Below is a small trained network, with its code and all its weights. Each question gives an input and a target symbol and asks what happens when units are switched off, that is, made to give their printed mean instead of their output.

import numpy as np


def w(rows, s, z=0):
    codes = np.array(rows[::2]) - 128.0
    scale = np.full(codes.shape[1], s)
    scale[-1] = z or s
    return codes * scale


def f(y):
    return np.maximum(y, 0)


def softmax(a):
    e = np.exp(a - a.max(-1, keepdims=True))
    return e / e.sum(-1, keepdims=True)


def log_softmax(a):
    a = a - a.max(-1, keepdims=True)
    return a - np.log(np.exp(a).sum(-1, keepdims=True))


def net(x, mask):
    ids = ['ΓΔΛΞΠΨΩαβεζημτφ'.index(c) for c in x.split()]
    T = len(ids)
    res = E[ids] + P[:T]
    u = 0
    for l in range(2):
        r = res
        for j in range(2):
            rows = slice(4 * j, 4 * j + 4)
            q, k, v = (r @ M[l][rows].T for M in (Q, K, V))
            z = softmax(np.where(np.tri(T) > 0, q @ k.T / 4**0.5, -1e9)) @ v
            o = O[l][rows]
            res = res + np.where(mask[u + j], z, o[:, -1]) @ o[:, :-1]
        u += 2
        y = f(res @ A[l][:, :-1].T + A[l][:, -1])
        res = res + np.where(mask[u : u + 12], y, B[l][:, -1]) @ B[l][:, :-1]
        u += 12
    return log_softmax(res[-1] @ U[:, :-1].T + U[:, -1])


Q, K, V, O, A, B = {}, {}, {}, {}, {}, {}
E = w([
[142,176,129,169,107,230,133,152],'Γ',
[70,91,102,81,79,136,132,71],'Δ',
[171,92,89,63,141,150,157,128],'Λ',
[91,183,133,208,128,86,151,161],'Ξ',
[81,51,128,153,83,32,105,122],'Π',
[96,129,87,196,209,132,107,192],'Ψ',
[51,204,154,164,92,135,159,111],'Ω',
[152,181,130,155,66,106,86,189],'α',
[76,65,96,77,128,145,106,204],'β',
[169,149,71,187,62,131,161,124],'ε',
[2,159,217,46,211,152,36,73],'ζ',
[192,118,135,132,170,98,37,183],'η',
[198,159,158,68,108,104,84,85],'μ',
[101,39,75,131,193,145,71,102],'τ',
[88,102,127,189,199,139,195,75],'φ',
],0.019)
P = w([
[189,128,120,56,191,149,226,249],'0',
[143,158,80,89,156,122,167,211],'1',
[141,156,90,115,151,113,140,183],'2',
[133,150,101,124,144,102,116,150],'3',
[124,150,115,142,137,94,102,132],'4',
[118,145,123,159,135,99,97,109],'5',
[115,144,141,171,133,95,83,108],'6',
[114,140,150,194,131,110,79,92],'7',
[105,137,157,200,122,107,67,72],'8',
[103,132,154,211,117,117,61,51],'9',
[107,125,163,234,117,125,57,45],'10',
[96,136,174,249,118,139,48,41],'11',
[98,121,185,254,117,154,46,41],'12',
],0.0066)
Q[0] = w([
[94,187,180,76,75,247,117,44],'0.h1',
[216,115,215,208,29,64,37,138],'0.h1',
[23,96,148,136,69,157,68,111],'0.h1',
[184,108,198,12,106,200,118,101],'0.h1',
[145,111,142,148,112,152,18,150],'0.h2',
[189,149,206,74,79,66,102,145],'0.h2',
[139,97,197,169,125,159,239,126],'0.h2',
[96,132,129,180,119,4,2,93],'0.h2',
],0.0084)
K[0] = w([
[80,138,167,42,149,167,186,143],'0.h1',
[212,179,234,187,123,137,74,95],'0.h1',
[74,154,190,165,122,112,72,88],'0.h1',
[157,96,184,4,159,139,159,103],'0.h1',
[95,135,218,157,107,162,90,99],'0.h2',
[85,131,133,49,169,122,121,144],'0.h2',
[201,202,111,124,142,172,229,226],'0.h2',
[102,146,174,174,169,122,48,41],'0.h2',
],0.011)
V[0] = w([
[87,96,170,140,158,164,119,124],'0.h1',
[99,156,128,173,137,112,207,136],'0.h1',
[147,117,2,144,145,138,196,135],'0.h1',
[172,187,126,127,100,221,88,120],'0.h1',
[104,185,69,82,98,151,126,128],'0.h2',
[130,135,170,91,100,69,158,133],'0.h2',
[145,64,69,195,46,118,119,103],'0.h2',
[123,158,196,199,113,59,123,160],'0.h2',
],0.0064)
O[0] = w([
[193,183,100,107,159,129,179,188,122],'0.h1',
[92,156,215,207,171,148,130,160,89],'0.h1',
[162,94,229,203,129,141,111,76,41],'0.h1',
[131,176,128,116,70,55,2,85,2],'0.h1',
[201,118,143,143,138,97,161,121,22],'0.h2',
[145,144,154,191,148,231,91,103,93],'0.h2',
[84,153,25,90,141,144,88,181,252],'0.h2',
[127,112,114,169,77,207,35,104,197],'0.h2',
],0.0057,0.0024)
A[0] = w([
[67,189,146,128,123,196,164,32,139],'0.n1',
[154,121,180,89,200,135,38,122,117],'0.n2',
[155,23,93,74,162,91,127,90,82],'0.n3',
[93,159,155,81,153,106,156,154,5],'0.n4',
[111,108,194,87,130,86,119,209,138],'0.n5',
[173,83,129,39,79,168,95,190,57],'0.n6',
[205,162,58,53,90,129,99,80,18],'0.n7',
[128,221,125,84,87,190,195,179,93],'0.n8',
[143,141,233,110,191,115,90,161,45],'0.n9',
[70,83,211,61,235,122,39,67,126],'0.n10',
[136,143,35,226,88,197,209,114,2],'0.n11',
[253,167,71,74,182,228,147,130,77],'0.n12',
],0.0073,0.005)
B[0] = w([
[129,89,142,45,122,152,126,156,180],'0.n1',
[139,184,94,159,126,120,176,84,198],'0.n2',
[168,130,136,142,78,157,128,210,242],'0.n3',
[109,130,103,100,142,153,123,68,135],'0.n4',
[130,182,42,159,117,107,128,142,196],'0.n5',
[93,225,177,109,173,78,81,188,170],'0.n6',
[124,195,191,161,218,59,64,166,162],'0.n7',
[123,142,139,124,32,161,30,132,158],'0.n8',
[129,126,76,129,90,132,143,55,144],'0.n9',
[153,181,44,147,88,158,192,110,255],'0.n10',
[178,137,124,140,133,60,48,2,169],'0.n11',
[170,80,144,87,100,147,17,110,167],'0.n12',
],0.008,0.0048)
Q[1] = w([
[37,94,36,193,162,23,130,196],'1.h1',
[80,188,240,209,4,172,66,79],'1.h1',
[102,174,199,114,162,212,108,195],'1.h1',
[187,91,154,104,1,170,55,180],'1.h1',
[205,182,63,122,97,151,127,173],'1.h2',
[166,176,105,86,152,221,220,79],'1.h2',
[114,150,51,221,114,170,150,151],'1.h2',
[195,249,153,76,166,157,180,58],'1.h2',
],0.0075)
K[1] = w([
[75,66,122,182,137,73,139,194],'1.h1',
[51,143,112,135,143,113,92,61],'1.h1',
[96,201,106,69,255,121,64,150],'1.h1',
[99,113,53,55,96,113,142,93],'1.h1',
[79,98,71,110,111,65,134,145],'1.h2',
[206,158,152,157,89,55,200,216],'1.h2',
[44,167,66,120,167,41,196,78],'1.h2',
[190,103,207,171,74,112,206,141],'1.h2',
],0.009)
V[1] = w([
[140,99,155,179,178,54,107,105],'1.h1',
[183,113,174,162,140,224,126,198],'1.h1',
[183,130,111,109,136,118,196,119],'1.h1',
[128,76,97,154,99,142,119,79],'1.h1',
[141,199,197,137,156,38,157,184],'1.h2',
[146,134,140,96,25,77,197,125],'1.h2',
[254,68,94,175,126,102,149,93],'1.h2',
[88,94,148,162,104,68,146,124],'1.h2',
],0.0073)
O[1] = w([
[166,108,176,59,30,153,81,185,115],'1.h1',
[136,192,132,114,43,184,99,48,63],'1.h1',
[50,195,75,142,144,100,72,122,46],'1.h1',
[131,82,139,79,144,66,43,222,187],'1.h1',
[30,80,49,125,193,34,13,121,3],'1.h2',
[97,37,218,122,2,211,52,138,98],'1.h2',
[172,30,127,200,137,134,96,44,104],'1.h2',
[142,92,180,196,164,67,139,156,115],'1.h2',
],0.0054,0.0035)
A[1] = w([
[171,104,113,179,160,3,158,179,155],'1.n1',
[78,166,196,214,73,46,87,117,125],'1.n2',
[205,159,163,164,136,85,75,138,100],'1.n3',
[76,134,255,102,29,82,154,96,126],'1.n4',
[94,158,202,69,87,124,96,17,133],'1.n5',
[190,226,172,158,115,74,111,136,115],'1.n6',
[145,83,215,16,119,142,136,220,105],'1.n7',
[158,84,129,81,88,199,147,185,2],'1.n8',
[136,33,120,107,93,154,180,96,135],'1.n9',
[118,92,80,30,163,217,133,142,128],'1.n10',
[2,89,88,225,150,132,138,171,58],'1.n11',
[17,198,178,102,152,208,184,101,85],'1.n12',
],0.008,0.0076)
B[1] = w([
[151,137,123,145,164,254,107,102,254],'1.n1',
[132,196,133,162,96,109,239,103,214],'1.n2',
[125,65,93,80,120,113,183,105,200],'1.n3',
[32,131,54,111,152,157,90,91,165],'1.n4',
[127,177,178,167,165,127,144,231,165],'1.n5',
[75,24,127,165,120,78,108,131,215],'1.n6',
[176,115,185,37,183,130,132,119,161],'1.n7',
[217,156,92,149,206,63,147,62,143],'1.n8',
[92,40,76,157,151,102,169,164,181],'1.n9',
[153,157,170,128,85,118,213,153,190],'1.n10',
[188,141,253,124,128,40,86,136,209],'1.n11',
[125,27,142,153,131,97,11,54,163],'1.n12',
],0.0078,0.0084)
U = w([
[32,54,125,51,102,124,190,121,147],'Γ',
[96,81,143,134,201,144,156,51,114],'Δ',
[107,180,189,193,130,118,195,120,74],'Λ',
[87,207,144,74,159,136,147,211,194],'Ξ',
[157,153,162,146,62,232,56,127,163],'Π',
[141,157,62,154,127,204,206,165,126],'Ψ',
[192,119,193,54,135,133,122,74,191],'Ω',
[97,158,85,164,2,95,108,176,71],'α',
[100,26,196,162,139,136,102,202,188],'β',
[133,128,158,99,156,8,118,99,106],'ε',
[116,193,114,83,129,146,146,37,134],'ζ',
[119,114,48,112,147,119,42,122,147],'η',
[171,83,132,159,60,115,123,40,3],'μ',
[15,125,145,137,129,184,98,120,147],'τ',
[135,190,141,168,222,194,105,138,106],'φ',
],0.008,0.0047)

Each question gives the input, a string of symbols that net reads in full, and the target symbol t.
The units are the heads (4 rows each of Q, K, V and O) and the neurons (one row each of A and B). Each row of codes is followed by its name. A weight is (code - 128) times the scale printed after its matrix; where a second scale follows, it is the last column's (O, A, B and U).
mask holds one flag per unit, layer by layer, with each layer's heads first. A switched-off unit (its flag False) gives its mean, the last column of its rows in O or B, instead of its output. The means were averaged over made-up inputs and are rounded, as every weight is.
A unit's drop is (log p(t) with every unit on - log p(t) with that unit switched off) / (log p(t) with every unit on - log p(t) with every unit switched off).
The circuit of an input: a set's keep is (log p(t) with only the set's units on - log p(t) with every unit switched off) / (log p(t) with every unit on - log p(t) with every unit switched off). Starting from the 12 units with the biggest drops (on a tie, the unit counted first), units are removed one at a time, each time the one whose removal leaves the highest keep (on an exact tie, the one counted first), for as long as the keep stays at least 0.8.
units of the circuit, in order: the units of the circuit, biggest drop first
top k neurons: the k neurons with the biggest drops, biggest first
top k neurons in layer l: the k neurons of layer l with the biggest drops, biggest first
which heads matter: for each layer, one digit per head in row order, 1 if its drop is at least 0.15 and else 0, layers parted by /
input Π Π Π τ Γ Γ Π Π Π Π Λ Δ, target Γ: top 4 neurons in layer 1 : (1.n9; 1.n1; 1.n11; 1.n10)
input η Γ Ξ Γ η β, target Ξ: units of the circuit, in order : (0.n6; 1.h2)
input τ Γ ε η η Π β Π, target Ξ: which heads matter : 01 / 01
input ζ Ψ Δ, target Ξ: units of the circuit, in order : (0.h1; 0.n7; 1.h2)
input Π τ Π η α μ, target ε: which heads matter : 10 / 00
input μ τ τ τ ε Λ α τ α Π τ Γ η, target η: top neuron in layer 1 : (1.n6)
input Π Ψ Γ, target Π: which heads matter : 00 / 10
input β φ Ξ, target Λ: which heads matter : 10 / 01
input ε η η Π Π Π Ψ τ Ω, target τ: top 3 neurons : (1.n4; 1.n12; 0.n1)
input τ β Π Π, target β: which heads matter : 11 / 00
input Δ Λ Π η α Δ τ Π μ Π τ, target β: which heads matter : 00 / 01
input α Π Π Π α Π Π Π α, target β: top 3 neurons : (1.n6; 0.n10; 1.n7)
input μ Π η, target η: which heads matter : 00 / 00
input τ Π Ω Π η τ Ψ Γ Π α ζ, target ζ: which heads matter : 10 / 00
input Δ η Π τ Π, target Ψ: which heads matter : 01 / 01
input Π τ η Π Π ε Π Λ, target Ω: units of the circuit, in order : (0.n12; 1.n7; 0.n10)
input ζ Δ Π τ φ Π Γ Ξ Δ Δ Π η, target μ: which heads matter : 01 / 01
input β Π β τ η Δ Π ε Ω Π ζ Ψ Ω, target ε: which heads matter : 00 / 10
input Π τ Π ζ Π Π Π μ τ α α η Π, target Γ: which heads matter : 01 / 11
input Π β Π, target Ξ: which heads matter : 00 / 01
input τ Π β τ Ψ, target φ: top 2 neurons : (0.n3; 1.n1)
input τ ζ τ Π τ Π η Π φ η Γ, target η: top 3 neurons in layer 0 : (0.n11; 0.n12; 0.n8)
input α ζ τ Ω Π Π Π Ξ Π Π Π Π Ψ, target Π: top 2 neurons in layer 0 : (0.n10; 0.n9)
input Π τ Ξ, target Λ: units of the circuit, in order : (0.h1; 1.n2)
input Π Π β ζ τ τ β α η η, target μ: which heads matter : 01 / 00
input τ Π Π Ψ Δ τ Π ζ Γ, target η: top 2 neurons : (0.n12; 0.n11)
input τ τ Π η Λ β τ β Π η Π, target η: top neuron in layer 0 : (0.n3)
input Ξ τ Π τ Δ ε, target μ: units of the circuit, in order : (0.n11)
